In the rows, 128 means zero.
Each row has a class, written as a number after it; each block has new classes, again numbered from 0 up.
[252 145  89 143 115 120 124 112 183 134  95 123 118  81 143 180 121 174
 137 163 116 138 105 109 101 170 125 108 194 195 133 138] => 0
[152 136 150 178 132  86 166 146 111 140 135 148 114 121  62  91  96 118
  86 188 163 120 132 156 127  55 168 159  91 104  90 120] => 6
[242 120  84 160 119 128 104 105 162 139 167 134 111 200 165 150 111 158
 159 181 167 166 155  96  76 196 136  86 203 154 129 138] => 1
[132 159 101 119 106 148 149 133 148 125 114  97 141 117 161  58  91 101
  86 103 131 140 106 122 139 139 121 131 127 132 134  77] => 6
[ 82 130 132  82 157 119  74 125 131 144 139 148 133  94 211 139 141 166
 180 105  27  91 133  87 128 145 128  79 188  90 139 133] => 3
[ 98 200  68  93 143 106 157 141 130 106 103 146 156  73 131  99  72 124
 115 164 160 129 107 137 135 107  83 144 180 127 117 135] => 4
[ 90 178  81 106 131  97 161 127 141  96 128 131 134  81 133  96  71 113
  95 188 196 147 116 138 136 122  78 151 193 128 133 133] => 6
[100 165  85 102 137 122 158 135 143 108 122 136 132  79 128 100  74 134
  98 156 168 135 120 132 152 124  93 140 178 123 136 127] => 0
[129 132  63  93  86 158 107 166 162 110 141  61  96  87 150 132 132 110
 103 108 125 136 127 113 106 136 132 108 155 121 141 120] => 7
[ 65 173  92  94 144  97 150 128 137 106 115 151 133  77 129 110  79 117
 102 171 171 130 130 151 134 115  82 140 174 119 126 130] => 3
[119 133 150 143 168 111 137 122 157 117 232  80  82 150 151 114 125 129
 101 176 222 123 139 101 154 155 148 157 174 120 125 153] => 8
[113 127 148 140 158 118 135 122 159 109 229  92  85 138 145 108 115 129
  94 188 213 119 134  96 148 153 140 156 182 113 138 151] => 9
[101 174  74 102 143  96 165 131 133  99 115 129 148  73 127 106  68 126
  89 161 177 147 111 149 157 129  93 157 194 128 133 128] => 5
[139 158 106 111 122 139 147 139 110 124  79  73 151 102 149  74  93 118
 105 114 141 125  95 129 121 138 109 141 142 140 110 108] => 9
[ 73 170  70  98 147 103 154 131 134 104 114 146 142  84 118 101  67 116
  96 169 170 135 111 144 137 127  71 148 166 130 118 134] => 3
[ 95 175 139 129 128 138 113 145  71 116 107  77 160 139 141 139 136 130
 151  89 129 101 112  53 135  76 121 168 134 123  66 166] => 8
[138 176 119  98 106 155 124 133 130 129  90  91 146 112 172  78  91 110
 102 100 136 116 119 119 106 138 117 131 138 132 124 106] => 2
[128 121 126  80 116 165 129 159 141  94 151  34 108 104 136 123 141 140
 124  75 191 130 113 107 134 133 116 151 140 126 121 134] => 4
[141 112 135 116  94 135 132 174 161 101 164  26  54  77 128 135 171 112
 120 100 156 123 132  93 133 108 149 130 124 124 144 113] => 9
[112 129 145 150 150 125 135 116 172 111 227 101  85 138 143 115 113 121
  99 181 197 121 137 111 145 157 145 163 177 125 133 158] => 1
[ 97 173 158 139  99 124 101 138  70 117  91 115 156 135 141 137 140 109
 149  97 119  86  88  57 123  78 122 147  96 113  66 163] => 6
[101 189 154 129 117 126 112 134  79 121 102  95 159 148 144 141 144 104
 143  92 140  93 116  48 148  70 135 164 113 126  59 154] => 8
[142 136 134 173 121 109 170 148  94 141 131 146 124 133  80 101  98 120
  91 175 157 118 132 162 129  59 175 156 104 100  71 125] => 3
[199 164 122  87 169 133  88 143 177 135 122 119 110 125 166 155 128 210
 173 125 130 106 200 128 121 129 141 129 173 141 115  82] => 1
[117 133 129 133 137 144 122 136 129 115  94  88 126 111 129  73  92 140
  98  91 166 133 108 130 118 155 130 150 131 120 144 108] => 5
[138 119 151 165 126 113 159 155  97 134 131 151 106 139  70  93  97 135
 100 170 179 123 157 145 139  59 178 145  97  92  95 114] => 9
[156 142 139 171 132 117 171 151  95 133 140 153 135 132  67  93  81 129
  89 173 166 119 137 159 133  57 181 171 115  93  79 122] => 1
[136 122 106  83  73 150 152 157 112 112 100  58 111  89 162 146 157 110
 109  39 107 152 121 117 116 139 148  98 166 116 162 108] => 6
[ 71 181  91 102 143  98 150 129 145  96 110 136 132  72 123  98  65 126
  93 166 204 137 116 138 144 132  86 149 190 127 133 138] => 8
[110 168 107 112 101 139 126 131 122 115  74  94 135 114 186  98 106 112
 104  94 137 134 146 128 138 143 126 102 137 132 136  88] => 7
[148 144  99 123 103 156 128 137 120 130  90  99 143 113 157  76  93 116
 102 110 139 128 103 141  86 155 121 121 146 134 122 125] => 3
[119 164 120  97 149 164 129 138 117 120  99  73 156  95 165  61  91 133
  99  81 138 119  96 103 123 141 109 140 129 138 124 109] => 4
[147 135 157 168 125 117 181 146  91 136 124 146 125 129  54 102  81 138
  87 176 179 121 134 155 116  45 173 184 112  97  84 132] => 2
[136 123 131 158 154 115 139 116 155 122 229  92  98 143 148 104 111 127
 110 206 194 125 122 115 138 149 144 163 187 116 109 155] => 3
[130  93  91 115  53 176 153 154 114 114  85  63 121 116 108 107 145 126
 111  62 139 144 115 114 156  96 169 156 143 130 118 125] => 0
[117 158  90 130 120 143 129 122 136 134  85 108 140 107 182  57  80 116
  87 129 123 122  96 132 116 165 120 114 130 143 130 100] => 7
[151 153 144 148 119 102 155 149 114 137 141 156 119 125  70 111  99  98
  70 177 164 114 150 150 128  49 171 151  88 101  96 114] => 2
[122 168 121 115 118 142 128 136 150 112  86  98 139 116 156  76 113 133
 118  79 145 129 145 126 133 134 124 131 148 134 156  95] => 4
[114 176  83  96 141 106 161 134 140 104 124 141 138  66 140  99  74 127
 105 167 173 136 113 130 140 124  88 129 179 138 135 137] => 4
[139 159 109  90 123 141 127 132 142 121 102  61 127  98 173  94 105 117
  90  86 160 137 110 110 134 149 126 127 143 138 125  85] => 5
[111 124 142 141 151 117 141 120 161 116 225  94  91 144 159 111 126 128
 115 170 185 121 144 114 158 149 145 157 183 111 129 144] => 3
[129 116 141 140 157 116 134 118 161 118 228 103  92 152 140 111 124 126
 108 187 196 130 140 120 160 154 149 161 166 115 129 141] => 6
[135 142 153 167 132 101 168 146 107 140 124 136 121 124  75  90  95 121
  89 170 174 121 141 163 149  56 179 161 100 105  78 118] => 8
[127 175 163 144 101 136 112 132  81 124  99 104 149 150 130 149 135 109
 160 115 130  92 116  56 127  66 128 170  91 134  55 161] => 2
[163 140 140 154 114 111 184 149 100 137 126 136 128 131  67  99  90 116
  79 170 174 127 132 162 124  50 161 167  95 109  84 113] => 2
[122 155 108 103 131 144 137 132 128 126  92  93 140 111 164  63  83 128
  99 108 143 130 115 112 123 148 106 122 146 135 133  95] => 9
[ 81 160 155 134 119 145 122 124  76 114 107 105 161 150 138 141 115 129
 155  94 130 107 107  46 134  83 112 168 130 123  60 169] => 1
[178 115 138 173 129 128 189 150  92 145 140 144 130 137  65  80  90 133
  82 183 184 126 126 183 117  61 183 180 104 103  76 117] => 3
[ 98 131  88  71  97 157 112 179 131 114 142  39  76 100 154 127 162 108
  83  85 148 108 131 104 121 120 144 110 125 127 125 122] => 9
[178 127 129 156 126 119 170 151  82 141 116 145 144 127  71  93  93 121
  99 178 169 122 128 163 121  56 177 173 101  99  77 121] => 7
[100 160 114 134 138 137 121 140 147 109 122 102 125 121 149  77  98 130
 107 103 129 117 139 130 159 144 122 136 121 130 134  92] => 1
[108 156 120 121 139 114 137 129 125 117  95  85 127 103 141  89  96 116
  95 103 140 142 116 121 116 151 110 123 146 123 147 101] => 6
[149  97 158 157 152 130 130  99 173 123 146  91 101 159 113 161 143 176
 190 113 141 155 142  51 133 146 156 186 192 117 144 120] => 7
[139 127 127 158 134 112 174 151  86 138 126 146 126 129  76  97  81 130
 107 172 161 124 133 145 145  64 175 164 106  89  74 125] => 7
[157  66 131 121 115 152 162 136 100 106 129  33 111  79 112 105 120 119
  94  89 167 156  51 120 110 166 147 145 145 122 132 124] => 1
[166  98 128  87 103 170 115 181 101 110 125  64 113  81 141 109 160 132
 117  63 148 114  95 137  96 134 143 105  97 116 143 127] => 4
[ 99 155 112 143 103 131 133 130 142 116  86 108 121 120 156  62 103 113
 115 116 141 132 125 145 144 145 127 130 126 132 141  94] => 6
[164 135 146 160 122 108 174 153  83 132 124 145 132 120  73  92  91 130
  91 183 181 121 141 154 136  46 177 160 120  96  85 120] => 9
[154 171 161 120 108 145 126 133  79 127 105  83 160 158 129 153 139 114
 148 100 145 103 118  59 107  68 127 180 116 129  62 152] => 2
[131 144 132 126  99 145 142 117 118 132  56  99 146 123 155  80  83 130
 123  97 145 135 113 136 139 149 116 116 138 134 106 116] => 0
[129 130 162 161 148 105 171 147  88 135 133 129 125 131  79  91  89 143
 105 162 184 130 147 146 149  52 165 160 108  95  76 119] => 8
[191 124 117 116 101 149  84 140 138 118 121 155 119 119 183 128 123 177
 207 114 126 113 119  69 144 159 134  83 154 113 128 126] => 0
[100 175  82  95 147  99 158 137 148  99 131 140 129  58 136 101  83 125
  93 174 175 134 118 138 150 118  85 128 164 145 141 130] => 4
[118 119 154 139 152 118 137 124 143 117 209 100  97 150 150 112 126 139
 110 166 188 117 135 101 152 148 145 147 173 108 133 142] => 9
[129 137 145 181 130 111 167 153  93 141 112 151 130 131  50  93  87 130
 102 162 155 123 141 162 152  46 186 170  95  95  70 127] => 8
[127 160 106 102 127 148 127 133 139 120 104  86 141 104 166  76  83 105
  90  85 137 143 130 121 154 158 129 125 140 130 140  91] => 5
[106 189  83  99 139  94 151 136 137 103 133 151 127  74 144 103  71 111
  98 181 179 132 122 126 138 125  82 127 168 130 133 130] => 6

A new block, with new classes numbered from 0.
[ 68 108 136  91 118 105 144 150 128 109 193  99 153 150 103 102  85  55
  72 120  29 152 140 149 132 145 126 152  97 166 114 134] => 0
[160 154 139 151 133 145 136 151 102 139 126 149 117 117  97 112 159 128
 128 121 160 120 111 140 111 130 171 132 142 154 158 115] => 10
[136 133 104 128 119 115 134 122 153 136 138 112 113 113 136 146  94 168
 113 107  83 179 138 129 108 161 112 118 105 121 119 117] => 11
[ 98 121 133 120 137 122 112 135 149 132 195  97 142 143 103 116  94  83
  99  93  68 139 152 182 103 159 110 122 105 149 100 157] => 3
[115 122 115 138 103 224  96 124 163 106 112  88 144  84 148 111 172  97
  87 121 109 204 142 110 184 142 169 104 127 151  93  82] => 11
[105 161 102 122 126 124 160 133 124 152 184 120 122 150 163  74 137 136
 104 158  76 185 121 138  69 174 157 155 104 110 122 117] => 0
[165 141 101 155 106 151 145 145 119 151 155 148 126 109  98 144 116 142
 140 103 100 136 109 124 101 147 102  84 101 124 132 156] => 9
[ 98 177 127 129 156 153 159 145 111 114 162 106 135 132 102 101  94 130
  98  81  60 193 133 133  97 155 160 114  69 156 124 118] => 10
[129 163 116 123 129 129 150 117 108 124 176  95 138 141 115 110 135 150
 107 112  75 145  87 152  81 157 132 122  77 144 142 112] => 3
[ 97 133 104 123 115  83 120 127 176 136 114 142 126 115 155 168  58 224
 130 101 108 161 124 124 100 152 112 116 135 103 141 118] => 2
[208  97  51 108 111 164  71  80 169 173 107  48 105  85 213 215 137 147
 110 252 108 161  78 142 130  98 106 120 161  81 115  73] => 4
[165 137  79 144 106 133 190 136 100 157 172 164 135 133 116 141 108 137
 139 145 111 126  99 130 112 119  94  89 113 119 153 143] => 8
[ 99  80 136 145  99 122 108 134 142 137  92 147 133 115  90 124 161 114
 123 159 145 100  96  86 120 131 107 129 127 133 133 161] => 7
[ 72 112 118  96 147 118 103 140 165 151 129 194 119 110 120 157  50 193
  83 126  92 176 130 118 116 115  82  99  79 102 131 116] => 5
[195 124 134 157  89 139 185 116  97 140 145 140 123 130 104 132 163 120
 162  68 117 102 133 104 138 147 103 124 159 125 134 174] => 11
[121 116  99 138 121 103 159 128 165 151 134 174 102 106 146 177  47 182
 119 129 110 150 138 124 114 148 103 109 121 106 134 134] => 5
[152  96 150 124 116 122 103 121 108 118  93 155 104 118 142 155 136  86
 129 134 171 106 124 133  84 132 145 120 123 131 122 142] => 11
[120 135 124 179 115 188 145 117 132 185 142  84 167 132 102  59 159 133
 103  81 119 143  83 135 148 119 165 104 160 167 138 107] => 6
[ 57 130 122 150 139 159 128 126 158 117 151 182 147 122 108 106 149 146
  78 203 149 163  88 107 120 157 160 148 107 116 134  90] => 0
[ 80 136 102 123 143 110 123 144 156 138 108 129 106 116 145 139  80 216
 116 153  87 159 135  93 129 120  88 122 131  76 135 131] => 10
[ 98 126 120 139 128  97 136 153 157 121 109 123 107  91 138 158 114 192
 129 106  83 151 111 111 134 134 104 118 134 120 157 121] => 12
[170  83 105 149 116 193  85 165  97  94 136 125 132  71  44 191  79  52
 114 146  89 138 162  76 187  94 104  96  99 126  78 143] => 3
[166 109 145 170 125 127 124 138  99 209 139 136 100 135 131  76 170  62
 133  98 174  88  71 204  65 120 163 116 180 141 163 136] => 12
[126 117  66  78 120 137 127 138 133 169 128 118 133 128 177 162  47 123
 144 129  76 173 130 120 176 100  90 113 150  95 108 126] => 12
[136 161  94 123 108 176 143 165 113 113 157  69 115 128 138 118  95 151
 200  30  89  73 126 180 119 151 132  67 131 113 139 139] => 5
[123  91 151 100  85  81 179 106 175 108 193 142  92 109 143 142  49 230
  65  83 131 109 102 102 110 171 106 109 134 175  94 118] => 6
[187  82 115 159  91 131 152 132 105 147 121 107 117 123 122 169 131 131
 152  89  87 111 121  70 145 112  89 114 145 123 136 166] => 2
[110 147  98  58 145 175 110 101 144 150 181  21 164 151 106 126  90 113
  75 152  17 163  89 168  96 149 126 133  55 171  93 101] => 10
[180 119 112 139 111 146 153 140 124 125 179 103 120 125 129 159 104 157
 144 130 118  79 118 150 106 126 104  90 118 129 127 153] => 0
[101 125 111 127 109 139 132 146 138 110 206  58 146 147 107 102  59 122
  89  72  62 151 110 160 101 152 146  94 106 161 108 114] => 2
[110 158  94 133 156  52 165 156 141 100 219  89 128 120 132 148  84 151
 113  97  65 175 122 138  81 156  90  93  50 175 111 135] => 1
[212 122 173 133 127 159  83 111  90 110  89 127 112 146 103 166 149 132
 152 106 197  78  69 166  59 134 183 134 132 149 149 130] => 0
[168 125 107 144  95 135 185 138 116 145 158 141 118 128 108 121  79 148
 136  94  99 113 143 133 129 143 106  99 113 129 145 153] => 6
[145 118 152  71 119 158  39 184 130  89 117 203  73  59  72 145 119 111
 118 156 130 132 179  99 141 152 139 150 118 122  69 117] => 9
[127 109 128 143 116 149  99 167 108 125 145 130  97  96 136 104 159  70
  93 166 126 139 123 147  70 131 169 102 110 141 123 119] => 7
[ 76 174 113 100 144 122 134 141 165  99 151  71 129 109 145  79  59 156
 112  60  89 182 132 189 102 153 131  65  50 150 116  93] => 4
[188 146 100 144 102 159 147 115 136 168 183 144 141 110  78 131  57 110
 129  92 125 108 101 202  68 174 133  85 113 157 109 155] => 1
[118 129  93 119 135 122 142 137 140 144 131 151 112 130 156 158  66 161
 140 124 104 144 139 146 102 147 120 107  99 120 132 124] => 8
[106 132 125 152 140 170 145 143 165  99 138  95  96  97 102  98 121 139
  94 123  81 165 149 135 165 159 149 124  86 149 126  89] => 5
[134 134 174 122 148 129 159 101 157 142 140  91 113 106 117 101 196 158
 117  77 117 106  94 140 156 145 126 151 132 189 134  97] => 12
[131 144 126 101 179  91 140 113 176 157 156 124  97 122 136 181  86 223
 129  95  84 151 134 155 127 153  87 138 117 147 126 104] => 7
[142 149 146 102 141 125 122 105 117 115 108 154 121 116 111 134 117 158
 125 123 143 151 162  76  93 139 116 136  57 104  98 139] => 10
[106 159 135 108 162  92 137 115 134 140 220  76 172 141 102 129 108 129
  76 122  99 138 115 162  91 126 143 133  92 183 114  93] => 10
[ 71 114  99 108 134 124 115 143 137 113 178  96 173 134 114 166 102  96
  86 148  70 172  95 122 119 139 138 119  92 179 108 104] => 11
[168 111  78 131  89 145 143 147 131 149 120 125 118 104 106 168 107 155
 161 102 101 122  71 102 133 141  94  95 126 139 142 135] => 2
[179 128 103 137 100 144 183 142 123 151 172 144 104 125 115 126 117 162
 139 101 108 107 112 148 125 149  94  93 133 139 144 146] => 11
[178 127  85 132 106 113 169 138 108 152 167 117 137 137  83 161 100 147
 160 134  97  96 100 116 115 137  98 122 113 149 130 147] => 8
[106 155 135 130 111 122 152 150 134  97 199  63 160 150 115 103  92 145
  84  57  69 168 138 143  69 159 146  90  74 181 117 152] => 10
[200 122  94 131  89 118 124 137 115 135 105  99 135 139  81 152  83 150
 176  96 105 123 139 111 134 130  96 124 105 112 143 151] => 2
[112 131 109 124 155  99 157 113 138 172 100 139 108 120 142 138  95 176
 133 145 100 136 117 120 146 111 103 138 135 121 138 107] => 8
[ 81 119  95 104 140  86 117 120 163 139 125 136 132 151 157 162  39 203
 122 170 104 139 154 135 115 128  92 128 103  78 139 121] => 7
[139 121 156 127  70 173 143 111 165 112 149 169 104 129 145  62 152 209
  72  71 142 152 135 113 160 166 118 111 124 119 140 105] => 9
[126 109 130 164 119 130 117 130 138 147 147 112  75 102 125  76 117  82
  93 177 144  89 106 184  70 155 156 111 123 121 116 118] => 9
[185 123  81 160 111 194 112 141 116 147 131  86 119 112 118 150 143 122
 159 162 110 121  94 131 111 122 119  97 130  87 133 145] => 12
[118 135 130 109 120  90 113 113 152 135 225  99 208 153 105 159 103 155
  85 102  99 147 143 154  82 130 109 108  91 165 107 130] => 11
[132  96 111 139 111 166 123 135 108 187  87 136 115 152 125  98 122  86
 147 168 151  67  76 165 111 117 159 128 161 124 157 139] => 5
[140 120 170 149  93 133 112 114 160 104 124  55  84 104 131  46 177 159
  84  52 125 160 128 111 178 133 131 134 207 130 109 107] => 6
[145 106 131 146 106 131 135 130 150 149 153 111 115 111 110  90 158 104
 107 100 121 148 132 112 147 151 136 140 134 160 110 112] => 2
[116 113 105 118 123  98 111 143 124 139 144 174 165 122 137 170 100 100
 115 180 168 150 123 104  80 111 130  99  86 149 109 146] => 6
[142  93 138 119 109 175 117 131  95 116 117 128 111 107 122 101 173  17
 118 166 164  94 111 119 126 119 169 123  99 153 105 117] => 5
[212 130  95 152 124  91 138 109 110 158 122 122 119 109  67 181 108 125
 154 110 140 160  63  95 134 114  62 117 139 132 113 158] => 3
[111 132  92 143 166 121 139 156 159 133 126 105 132 120  95 175  61 168
 154 135  88 142 140 129 194 126 117 142 129 136 140 104] => 12
[ 90 141  84 146 146 136 124 139 152 151  82 158 122 100 119 148  55 194
 124 156  93 191 136 100 135 129 118 114 103  86 140 111] => 6
[182 125 111 157 107 122 200 136 124 161 192 207 108 100  93 156  61 128
 143  96 144 111 152 126 124 142  96  91 157 131 100 173] => 8
[111 126 124 143 123 123 129 121 127 135 103 152 121 116 108 133  38 205
 111 131 107 138 127 106 112 113 114 117 124  62 136 126] => 0
[140 153 157 136 134 181 108 138 163 118 134  86  98 103 123  75 191 160
 122  47 104 153 147 161 144 167 149 120 131 160 129 104] => 6
[112 145 104 122 156 151 133 135 154 138 141 108  95 115 138 162  72 212
 146 123  75 107  98 171 102 157 119 113 123 105 141 111] => 0
[171 125 162 137 119 165 101 111  97 139 116 134 145 135 119 137 172  77
 136  88 158 110 119 155  86 132 188 131 146 163 126 131] => 8
[ 62 166 101  89  89 199  94 181 124  73 238  78 167 110 147  92 126 109
  66 104  38 172 114 190  85 143 168  53 125 138 112  95] => 11
[106 134 103 116 144 100 139 163 143 110 114 100 115 126 108 144 107 188
 160 107  56 138 159 106 169 134  67 125  87 123 144 135] => 11
[136  96 108 169 100 170 122 142  93 156 145  69 149 128  89 112 148  78
 111 142  73 122 121  90 127 142 188 156 140 151 109 107] => 11
[ 92 121  98 131 126  86 147  99 162 161 156 145 130 142 146 143  63 220
  77 173 107 147  73 134 121 118  77 121 161  92 146 120] => 3
[ 92 138 116 104 131 132 134 137 135 104 180  90 140 145 140 114  97 123
 101  97  76 153 125 158 106 164 134 110  66 165 114 117] => 3
[140 129 132 115  64  97 134 169 107 148 104 222 136 122 183 117 172 123
 142 118 180 145 108 118  52 142 158 113 140 146 161 171] => 0
[121 110 138 121 103 149 102 130 151 117 128 135 138 126 127  97 159 107
 114 101 134 174 168  80 185 133 132 150 155 121  97 123] => 2
[125 111 117 134 113 183 129 137 156 140 151 129 118 105 123 108 139 131
  94 126 105 159 144 107 175 136 136 125 131 136 109 103] => 5
[122 103 105 152 146 110 141 147 154 172 185 145 124 135 126 157 107 242
  97 156  83 141 118  98  91 120  71 109  75 102 152 131] => 12
[127 132 102 143 147 104 140 133 154 128 118 113 116 133 125 149  92 211
 122 127  73 162 118 110 140 137  86 129  95 133 147 130] => 1
